Below is a small trained network, with its code and all its weights. Each question gives an input and a target symbol and asks what happens when units are switched off, that is, made to give their printed mean instead of their output.

import numpy as np


def w(rows, s, z=0):
    codes = np.array(rows[::2]) - 128.0
    scale = np.full(codes.shape[1], s)
    scale[-1] = z or s
    return codes * scale


def f(y):
    return np.maximum(y, 0)


def softmax(a):
    e = np.exp(a - a.max(-1, keepdims=True))
    return e / e.sum(-1, keepdims=True)


def log_softmax(a):
    a = a - a.max(-1, keepdims=True)
    return a - np.log(np.exp(a).sum(-1, keepdims=True))


def net(x, mask):
    ids = ['αβδηλξστφψω'.index(c) for c in x.split()]
    T = len(ids)
    res = E[ids] + P[:T]
    r = res
    for j in range(2):
        rows = slice(4 * j, 4 * j + 4)
        q, k, v = (r @ M[0][rows].T for M in (Q, K, V))
        z = softmax(np.where(np.tri(T) > 0, q @ k.T / 4**0.5, -1e9)) @ v
        o = O[0][rows]
        res = res + np.where(mask[j], z, o[:, -1]) @ o[:, :-1]
    y = f(res @ A[0][:, :-1].T + A[0][:, -1])
    res = res + np.where(mask[2:10], y, B[0][:, -1]) @ B[0][:, :-1]
    return log_softmax(res[-1] @ U[:, :-1].T + U[:, -1])


Q, K, V, O, A, B = {}, {}, {}, {}, {}, {}
E = w([
[162,118,148,131,142,100,157,157,131],'α',
[59,192,191,191,207,101,165,111,134],'β',
[95,169,225,191,54,44,70,100,176],'δ',
[127,76,177,240,223,170,210,118,187],'η',
[211,1,198,141,147,102,33,126,206],'λ',
[95,115,163,167,229,92,153,102,164],'ξ',
[51,200,208,160,209,102,134,156,53],'σ',
[206,114,175,133,180,176,164,119,49],'τ',
[173,190,107,141,79,36,173,48,194],'φ',
[81,164,160,115,252,61,200,73,133],'ψ',
[90,163,138,48,181,29,42,134,123],'ω',
],0.0094)
P = w([
[145,60,95,111,123,161,179,200,106],'0',
[66,115,186,51,86,181,195,44,116],'1',
[168,204,201,72,142,196,139,221,180],'2',
[66,124,128,63,82,184,139,40,88],'3',
[115,60,85,194,154,65,102,126,58],'4',
[99,190,136,102,84,221,102,28,143],'5',
[254,212,180,155,216,199,97,233,172],'6',
[135,120,119,73,75,196,127,62,100],'7',
[209,76,75,220,215,34,110,172,54],'8',
[120,143,130,91,97,226,157,33,161],'9',
[214,194,169,165,191,124,140,176,192],'10',
],0.0077)
Q[0] = w([
[118,171,77,68,12,225,135,143,202],'H0',
[197,215,210,181,220,43,124,164,155],'H0',
[182,247,181,64,127,208,102,222,214],'H0',
[96,64,81,104,28,78,117,116,13],'H0',
[45,43,71,172,115,72,142,1,53],'H1',
[106,18,64,206,54,80,81,219,60],'H1',
[242,181,192,208,228,48,196,214,152],'H1',
[73,174,95,44,78,155,88,195,193],'H1',
],0.007)
K[0] = w([
[40,49,68,78,44,146,202,66,63],'H0',
[217,180,50,235,203,75,86,208,123],'H0',
[61,28,38,211,125,68,123,108,65],'H0',
[117,157,182,39,144,218,188,130,200],'H0',
[177,220,254,63,66,201,90,159,182],'H1',
[62,158,212,74,178,174,213,168,229],'H1',
[198,140,135,173,210,47,141,225,93],'H1',
[69,44,54,97,63,122,174,117,102],'H1',
],0.0075)
V[0] = w([
[90,89,132,36,185,83,3,204,115],'H0',
[139,45,208,244,120,104,20,201,156],'H0',
[199,178,111,53,125,205,109,7,58],'H0',
[156,207,61,87,27,37,83,121,187],'H0',
[21,177,55,98,147,98,228,82,208],'H1',
[190,45,76,3,231,59,167,200,132],'H1',
[24,248,133,86,188,70,118,180,79],'H1',
[198,170,105,126,25,141,51,134,158],'H1',
],0.0061)
O[0] = w([
[26,88,17,168,29,159,132,237,180,121],'H0',
[47,25,176,81,20,132,112,155,61,136],'H0',
[164,255,63,165,103,232,168,59,152,129],'H0',
[200,193,103,96,80,30,227,184,123,3],'H0',
[215,110,173,96,204,22,140,153,234,83],'H1',
[197,154,9,207,155,60,28,232,129,199],'H1',
[46,180,118,76,249,195,210,249,234,146],'H1',
[116,179,98,20,12,119,181,130,113,38],'H1',
],0.0059,0.0053)
A[0] = w([
[150,107,207,148,190,29,190,208,84,252],'N0',
[166,115,125,75,107,196,166,164,150,165],'N1',
[142,77,30,148,128,118,49,255,98,213],'N2',
[27,123,80,164,97,202,149,188,147,152],'N3',
[209,107,91,177,159,47,23,162,177,84],'N4',
[58,189,108,34,56,147,95,93,234,194],'N5',
[124,165,128,215,170,160,188,77,79,47],'N6',
[115,128,253,144,153,151,202,16,141,105],'N7',
],0.006,0.0026)
B[0] = w([
[181,60,73,89,32,85,71,194,198,247],'N0',
[44,138,100,151,103,190,123,71,60,147],'N1',
[121,212,199,141,111,101,249,91,180,254],'N2',
[165,118,142,44,161,191,123,24,186,189],'N3',
[94,109,88,254,167,123,95,86,48,223],'N4',
[137,10,182,100,157,118,195,131,189,161],'N5',
[146,178,41,77,94,151,122,191,127,224],'N6',
[96,145,65,193,42,128,144,167,121,254],'N7',
],0.0075,0.006)
U = w([
[113,96,106,91,117,146,85,220,136,119],'α',
[130,5,127,111,105,133,29,46,88,101],'β',
[219,153,23,78,58,79,60,171,153,99],'δ',
[130,169,161,155,105,81,168,183,80,127],'η',
[160,156,74,197,204,88,142,177,123,1],'λ',
[146,242,105,144,65,97,229,111,212,112],'ξ',
[65,246,108,194,177,196,137,70,27,220],'σ',
[116,98,131,75,34,115,133,230,91,152],'τ',
[128,84,184,3,243,164,130,55,183,230],'φ',
[51,131,217,157,39,120,199,97,114,118],'ψ',
[119,91,141,166,123,109,150,150,115,64],'ω',
],0.0053,0.0041)

Each question gives the input, a string of symbols that net reads in full, and the target symbol t.
The units are the heads (4 rows each of Q, K, V and O) and the neurons (one row each of A and B). Each row of codes is followed by its name. A weight is (code - 128) times the scale printed after its matrix; where a second scale follows, it is the last column's (O, A, B and U).
mask holds one flag per unit, heads first, then neurons. A switched-off unit (its flag False) gives its mean, the last column of its rows in O or B, instead of its output. The means were averaged over made-up inputs and are rounded, as every weight is.
A unit's drop is (log p(t) with every unit on - log p(t) with that unit switched off) / (log p(t) with every unit on - log p(t) with every unit switched off).
The circuit of an input: a set's keep is (log p(t) with only the set's units on - log p(t) with every unit switched off) / (log p(t) with every unit on - log p(t) with every unit switched off). Starting from all 10 units, units are removed one at a time, each time the one whose removal leaves the highest keep (on an exact tie, the one counted first), for as long as the keep stays at least 0.8.
units of the circuit, in order: the units of the circuit, biggest drop first
unit that matters most: the unit with the biggest drop
k most important neurons: the k neurons with the biggest drops, biggest first
heads that matter: for each layer, one digit per head in row order, 1 if its drop is at least 0.15 and else 0, layers parted by /
input ψ η β, target λ: units of the circuit, in order => (H1 N4)
input ξ σ φ τ τ ψ φ φ φ, target δ: units of the circuit, in order => (H0 N0)
input ω ξ σ β α β ω τ ψ α σ, target λ: units of the circuit, in order => (H1)
input τ τ τ η ψ φ η τ, target σ: units of the circuit, in order => (H0 N0)
input τ τ τ τ ψ ψ β ψ τ ω ψ, target σ: units of the circuit, in order => (H1 N0 H0)
input ξ α β σ ω η, target φ: units of the circuit, in order => (N3 H0 H1 N7)
input η σ η η τ ω ω ψ σ λ τ, target φ: 2 most important neurons => (N3 N7)
input λ σ β τ τ τ δ β τ, target τ: units of the circuit, in order => (H0 N0)
input ψ ψ η, target λ: units of the circuit, in order => (H1 N4)
input τ η ψ β ω, target λ: units of the circuit, in order => (H1 N4 H0)
input ξ ψ λ τ α ψ ω τ α, target ξ: heads that matter => 11
input β τ β τ δ ψ ω ω λ η φ, target ψ: units of the circuit, in order => (H0 N2 H1)
input η τ τ τ ψ λ ξ λ τ λ β, target σ: units of the circuit, in order => (H1 N0 H0)
input δ τ ψ, target τ: unit that matters most => H0
input τ ξ η, target σ: heads that matter => 11
input β ψ δ ψ ψ ψ η, target λ: heads that matter => 01
input φ ω τ η σ ψ η ψ ω, target β: heads that matter => 10
input τ β δ ω ψ ω α, target λ: heads that matter => 01
input λ δ τ η ω η σ, target ξ: 2 most important neurons => (N2 N3)
input β φ φ β τ, target δ: unit that matters most => H0
input φ ψ δ φ δ, target τ: heads that matter => 11
input ψ ξ τ α ξ ψ τ η δ ψ τ, target τ: heads that matter => 10
input τ τ δ ω, target φ: units of the circuit, in order => (N5 H1 N7)
input α β ψ τ τ φ τ τ ω ω, target φ: heads that matter => 00
